Look-ups in named tables: a row name and a column name give one cell, copied from the table.

Table mividig
	kizit	gep	bol	kir	niviz	kef	debubi	pilu	vubo	nosa
rikapuf	201	22	120	54	186	71	68	174	54	101
fosor	139	37	82	83	109	74	64	114	63	100
rig	184	20	70	116	113	75	70	71	40	72
gif	163	31	91	59	130	73	85	132	51	106
zolik	132	43	77	70	107	69	92	109	65	97
zasokup	190	26	73	91	116	83	81	93	57	81
tiza	227	20	65	135	122	84	58	85	43	80
zoz	99	90	84	77	97	86	86	85	91	84
mel	198	24	73	92	116	84	79	92	56	80

nosa of mel = 80
debubi of zasokup = 81
niviz of gif = 130
gep of gif = 31
debubi of rig = 70
pilu of rig = 71
bol of gif = 91
kir of tiza = 135
vubo of zoz = 91
kizit of rikapuf = 201
kizit of gif = 163
nosa of rikapuf = 101
kir of rikapuf = 54
kizit of tiza = 227
Which row has the largest vubo? zoz

fazu:
        sebamur  zuduve
mir        97.9    69.9
sisura     61.6    57.3
zef         0.1    22.1
kod        98.7    72.7

What is the sebamur of mir in fazu?
97.9
What is the sebamur of kod in fazu?
98.7
What is the zuduve of sisura in fazu?
57.3
What is the sebamur of zef in fazu?
0.1
What is the sebamur of sisura in fazu?
61.6
What is the zuduve of mir in fazu?
69.9
What is the zuduve of kod in fazu?
72.7
What is the zuduve of zef in fazu?
22.1

pusugel =
,zuruzim,guz,von,gasonaf,zit
vizup,30,37,37,47,48
vip,18,89,29,28,28
vosu,51,66,48,24,5
kavuf,14,66,26,35,34
gizolav,45,56,33,41,39

zuruzim of vizup is 30
zuruzim of kavuf is 14
zuruzim of vosu is 51
zit of kavuf is 34
guz of gizolav is 56
guz of vip is 89
zit of gizolav is 39
gasonaf of gizolav is 41
guz of vosu is 66
gasonaf of vizup is 47
gasonaf of vip is 28
gasonaf of vosu is 24
guz of kavuf is 66
zit of vip is 28

nep.csv
,zubona,zin,nove,biru,bod,vuso,dekep,pigano,zom,bamo
niburim,6481,37767,-1429,-2660,42588,47846,69177,9442,-36754,42234
kules,15543,25656,44930,48961,25400,23454,25986,44742,26241,-10888
zuk,64605,26667,-5237,32468,2911,61731,11489,32325,26055,26434
sok,37150,29323,21225,62314,-52373,50592,-5298,62203,2278,19185
rog,13656,45282,-1270,29184,29657,49295,61251,20854,25672,46395
fosanet,90024,68563,29481,93519,-14460,9129,43088,82481,41798,16648
tefopeb,260,78810,57327,6097,-30019,64287,19485,48599,79780,43102
bug,-482,26535,26148,-4293,41031,54107,29827,36535,39421,9626
bos,14431,28570,35720,82341,17533,39152,17651,-2484,3173,-25729
nagi,72286,31583,85107,31978,37874,30624,44665,-51222,27604,28353
bosu,15255,19651,-10048,3562,-2845,29218,40003,61852,47405,35582

biru of zuk = 32468
bamo of zuk = 26434
zom of nagi = 27604
bod of bug = 41031
zom of bug = 39421
bod of niburim = 42588
biru of nagi = 31978
pigano of nagi = -51222
vuso of bos = 39152
zom of bosu = 47405
nove of kules = 44930
bamo of bug = 9626
dekep of nagi = 44665
pigano of niburim = 9442
vuso of rog = 49295
bod of rog = 29657
bamo of tefopeb = 43102
bod of tefopeb = -30019
vuso of bosu = 29218
zin of bug = 26535

dugo:
,nifeteb,zezov,sofofu,zatukoz,fodup,lenele,vakek
sen,7847,6116,4333,3479,5901,3337,8708
kedu,5013,3559,777,2061,2272,9108,5021
kes,986,3817,953,4076,4785,5170,3366

nifeteb of sen: 7847
lenele of sen: 3337
vakek of kedu: 5021
zatukoz of kedu: 2061
sofofu of sen: 4333
zezov of sen: 6116
lenele of kes: 5170
zezov of kes: 3817
sofofu of kedu: 777
fodup of kedu: 2272
vakek of sen: 8708
zatukoz of kes: 4076
zezov of kedu: 3559
sofofu of kes: 953
nifeteb of kes: 986
fodup of kes: 4785
fodup of sen: 5901
zatukoz of sen: 3479
nifeteb of kedu: 5013
vakek of kes: 3366

memel:
fields: misag, miv, nupe, bivo, bam, zus, loz, nus
nilovir: [145, 155, 130, 198, 110, 170, 109, 133]
peti: [140, 119, 132, 141, 162, 116, 157, 149]
nafu: [177, 137, 90, 47, 180, 89, 184, 113]
nimeguv: [192, 197, 87, 135, 95, 176, 100, 75]
sidan: [164, 161, 106, 232, 110, 174, 107, 130]
nise: [130, 122, 140, 94, 166, 110, 173, 154]
lakileb: [121, 96, 148, 79, 193, 82, 194, 167]
lutev: [146, 150, 137, 127, 126, 146, 123, 117]
gur: [158, 174, 114, 225, 93, 189, 95, 125]
geb: [191, 197, 89, 133, 93, 175, 96, 72]
zaf: [174, 178, 107, 133, 108, 163, 108, 91]
fem: [193, 177, 84, 126, 122, 149, 118, 81]
saroke: [175, 178, 104, 135, 109, 163, 110, 94]

fem, bam: 122
nafu, bam: 180
gur, misag: 158
lutev, zus: 146
peti, misag: 140
lutev, bivo: 127
sidan, nupe: 106
nise, misag: 130
fem, loz: 118

Table ras
	vulosor	sig	gel	sesuf	zaluza	sem
rukevov	208	55	168	66	212	215
lut	208	110	201	116	183	214
bunov	159	139	89	40	185	193
fibu	186	139	93	191	43	194
pedu	211	202	187	169	151	213
famoten	76	81	212	182	160	164
neba	99	49	90	74	130	202

What is the zaluza of famoten in ras?
160
What is the sesuf of bunov in ras?
40
What is the gel of lut in ras?
201
What is the sig of rukevov in ras?
55
What is the vulosor of pedu in ras?
211
What is the gel of pedu in ras?
187
What is the sig of lut in ras?
110
What is the sig of fibu in ras?
139
What is the zaluza of pedu in ras?
151
What is the sesuf of rukevov in ras?
66
What is the zaluza of lut in ras?
183
What is the sig of pedu in ras?
202
What is the gel of famoten in ras?
212
What is the vulosor of lut in ras?
208
What is the sesuf of neba in ras?
74
What is the vulosor of bunov in ras?
159
What is the zaluza of rukevov in ras?
212
What is the zaluza of fibu in ras?
43
What is the sem of bunov in ras?
193
What is the sem of rukevov in ras?
215

vodaga =
           duk    dinol     natu  vorafid      mav   nelona  gazabid      bom    viliz
mig     72.384   59.905  -10.767   24.327    4.855  -35.250   44.423  -43.812  -16.843
tov      2.255   32.345   14.570    0.613   20.880   39.423   -6.986    1.361    7.790
tago    20.550  -18.182  -14.990   36.184   -7.164  -18.656   34.141   16.418   26.264
geso    14.451   -8.996   12.458   15.434   -1.154   11.766    5.866   13.909   10.869
bavub   32.746   27.752    6.124    6.541    6.858  -10.359   29.000  -16.206   -1.447
tar     26.648  -50.336   -6.545   39.148  -11.170    9.001  -17.268   16.418    7.790
fis     17.501    4.785  -31.882   45.077    0.849   28.360   16.148    1.361   20.106
mekiz   17.501  -22.776  -27.659   45.077   -7.164   -4.828   31.571   11.399   23.185
nada    41.893   59.905    6.124  -29.030  -39.214    6.235   31.571  -21.226  -16.843
rit    -19.089  -18.182   12.458   18.398    4.855   11.766    3.296   -8.678   66.291

What is the gazabid of bavub in vodaga?
29.000
What is the dinol of geso in vodaga?
-8.996
What is the viliz of bavub in vodaga?
-1.447
What is the duk of tar in vodaga?
26.648
What is the dinol of nada in vodaga?
59.905
What is the bom of tago in vodaga?
16.418
What is the natu of fis in vodaga?
-31.882
What is the vorafid of mekiz in vodaga?
45.077
What is the duk of mekiz in vodaga?
17.501
What is the dinol of mekiz in vodaga?
-22.776
What is the mav of bavub in vodaga?
6.858
What is the bom of nada in vodaga?
-21.226
What is the duk of rit in vodaga?
-19.089

bibero
        kenumid  rad  veg  nolonur  guv  lapo  mabu
diluve       14   90   22       57   28    58    75
roroma       51   28   88       33   55    27    37
dav          24   41   29       68   19    69    58

mabu of diluve is 75
guv of roroma is 55
lapo of dav is 69
kenumid of dav is 24
guv of dav is 19
lapo of diluve is 58
veg of diluve is 22

Table dif
fields: likavus, para, dap, far, kuga, naz
ponuniz: [0.46, 0.53, 0.74, 0.88, 0.21, 0.76]
rigeted: [0.56, 0.56, 0.56, 0.56, 0.56, 0.56]
kas: [0.34, 0.96, 0.81, 0.73, 0.64, 0.81]
sug: [0.25, 0.73, 0.64, 0.64, 0.56, 0.65]
lubafi: [0.17, 0.63, 0.68, 0.49, 0.46, 0.56]
von: [0.29, 0.76, 0.51, 0.72, 0.44, 0.59]
beno: [0.33, 0.60, 0.83, 0.53, 0.49, 0.76]
zuv: [0.38, 0.64, 0.55, 0.68, 0.60, 0.69]
fer: [0.30, 0.82, 0.67, 0.87, 0.27, 0.74]
bemul: [0.38, 0.58, 0.54, 0.59, 0.48, 0.60]
mag: [0.55, 0.56, 0.55, 0.57, 0.55, 0.55]
komuro: [0.24, 0.61, 0.65, 0.69, 0.58, 0.39]
mar: [0.30, 0.81, 0.65, 0.67, 0.30, 0.50]

von, kuga => 0.44
kas, far => 0.73
von, dap => 0.51
lubafi, naz => 0.56
beno, para => 0.60
komuro, far => 0.69
ponuniz, likavus => 0.46

